Below are the code and all the weights of a small trained network. Each question names an input and a class and asks about switching units off, where a switched-off unit gives its printed mean instead of its output.

import numpy as np


def w(rows, s, z=0):
    codes = np.array(rows[::2]) - 128.0
    scale = np.full(codes.shape[1], s)
    scale[-1] = z or s
    return codes * scale


def f(y):
    return np.maximum(y, 0)


def log_softmax(a):
    a = a - a.max(-1, keepdims=True)
    return a - np.log(np.exp(a).sum(-1, keepdims=True))


def net(x, mask):
    res = np.array(x, float).reshape(1, 5) / 4 @ E
    y = f(res @ A[0][:, :-1].T + A[0][:, -1])
    res = res + np.where(mask, y, B[0][:, -1]) @ B[0][:, :-1]
    return log_softmax(res[-1] @ U[:, :-1].T + U[:, -1])


A, B = {}, {}
E = w([
[128,128,127,129],'x0',
[56,43,180,174],'x1',
[184,189,220,252],'x2',
[208,43,77,164],'x3',
[128,128,128,127],'x4',
],0.013)
A[0] = w([
[66,185,136,57,213],'n1',
[168,65,220,251,80],'n2',
[237,94,111,156,205],'n3',
[10,52,166,78,92],'n4',
[192,200,227,220,244],'n5',
[120,226,169,172,127],'n6',
[168,14,30,91,190],'n7',
[20,2,221,167,254],'n8',
[96,144,55,18,208],'n9',
],0.011,0.0062)
B[0] = w([
[96,129,197,60,198],'n1',
[12,230,94,66,217],'n2',
[168,238,99,103,196],'n3',
[147,66,143,115,195],'n4',
[121,189,161,174,253],'n5',
[157,91,222,200,189],'n6',
[137,114,25,161,208],'n7',
[69,36,123,128,236],'n8',
[120,154,123,54,217],'n9',
],0.011,0.021)
U = w([
[43,189,147,48,255],'0',
[198,149,254,200,142],'1',
[220,132,71,77,92],'2',
[202,221,130,187,23],'3',
[139,21,205,59,146],'4',
[56,104,218,218,16],'5',
[128,38,54,192,127],'6',
],0.0097,0.0044)

Each question gives the input, the list of numbers given to net, and the class t.
The units are the neurons (one row each of A and B). Each row of codes is followed by its name. A weight is (code - 128) times the scale printed after its matrix; where a second scale follows, it is the last column's (A, B and U).
mask holds one flag per neuron, in row order. A switched-off neuron (its flag False) gives its mean, the last column of its row in B, instead of its output. The means were averaged over made-up inputs and are rounded, as every weight is.
A unit's drop is (log p(t) with every unit on - log p(t) with that unit switched off) / (log p(t) with every unit on - log p(t) with every unit switched off).
The circuit of an input: a set's keep is (log p(t) with only the set's units on - log p(t) with every unit switched off) / (log p(t) with every unit on - log p(t) with every unit switched off). Starting from all 9 units, units are removed one at a time, each time the one whose removal leaves the highest keep (on an exact tie, the one counted first), for as long as the keep stays at least 0.8.
units of the circuit, in order: the units of the circuit, biggest drop first
unit that matters most: the unit with the biggest drop
top k neurons: the k neurons with the biggest drops, biggest first
drop of u: that unit's drop, to one decimal
input [1,-7,-7,1,-6], class 2: top 4 neurons : (n2; n7; n5; n8)
input [0,-1,1,0,0], class 1: top 2 neurons : (n2; n7)
input [2,-1,1,-7,6], class 1: units of the circuit, in order : (n2; n6)
input [-7,1,-7,-3,4], class 4: top 2 neurons : (n2; n4)
input [6,2,-3,-7,0], class 4: top 2 neurons : (n2; n4)
input [-6,-5,0,1,7], class 2: units of the circuit, in order : (n2)
input [6,-5,-5,2,6], class 2: top 2 neurons : (n2; n7)
input [3,-1,1,1,-8], class 3: units of the circuit, in order : (n8; n2)
input [3,1,-5,-7,3], class 4: units of the circuit, in order : (n2; n4)
input [6,-7,1,5,-2], class 3: top 2 neurons : (n8; n3)
input [6,-6,8,-1,-7], class 1: top 2 neurons : (n6; n7)
input [7,8,2,2,5], class 0: top 3 neurons : (n2; n6; n5)
input [-7,0,5,1,-5], class 3: units of the circuit, in order : (n8; n1)
input [-8,2,7,-4,-5], class 5: unit that matters most : n2
input [0,1,8,1,-2], class 0: top 3 neurons : (n2; n3; n7)
input [4,-3,7,-1,-3], class 1: top 3 neurons : (n6; n7; n9)
input [-7,1,6,-7,2], class 5: top 2 neurons : (n3; n2)
input [8,-8,2,0,7], class 1: top 3 neurons : (n2; n7; n6)
input [6,-1,8,5,2], class 3: top 2 neurons : (n5; n8)
input [-6,-2,7,-3,2], class 1: unit that matters most : n6
input [1,4,-1,5,-2], class 6: drop of n7 : 0.0
input [-3,-1,7,5,-1], class 3: drop of n1 : 0.2
input [-4,-2,6,3,-5], class 3: drop of n2 : 0.1
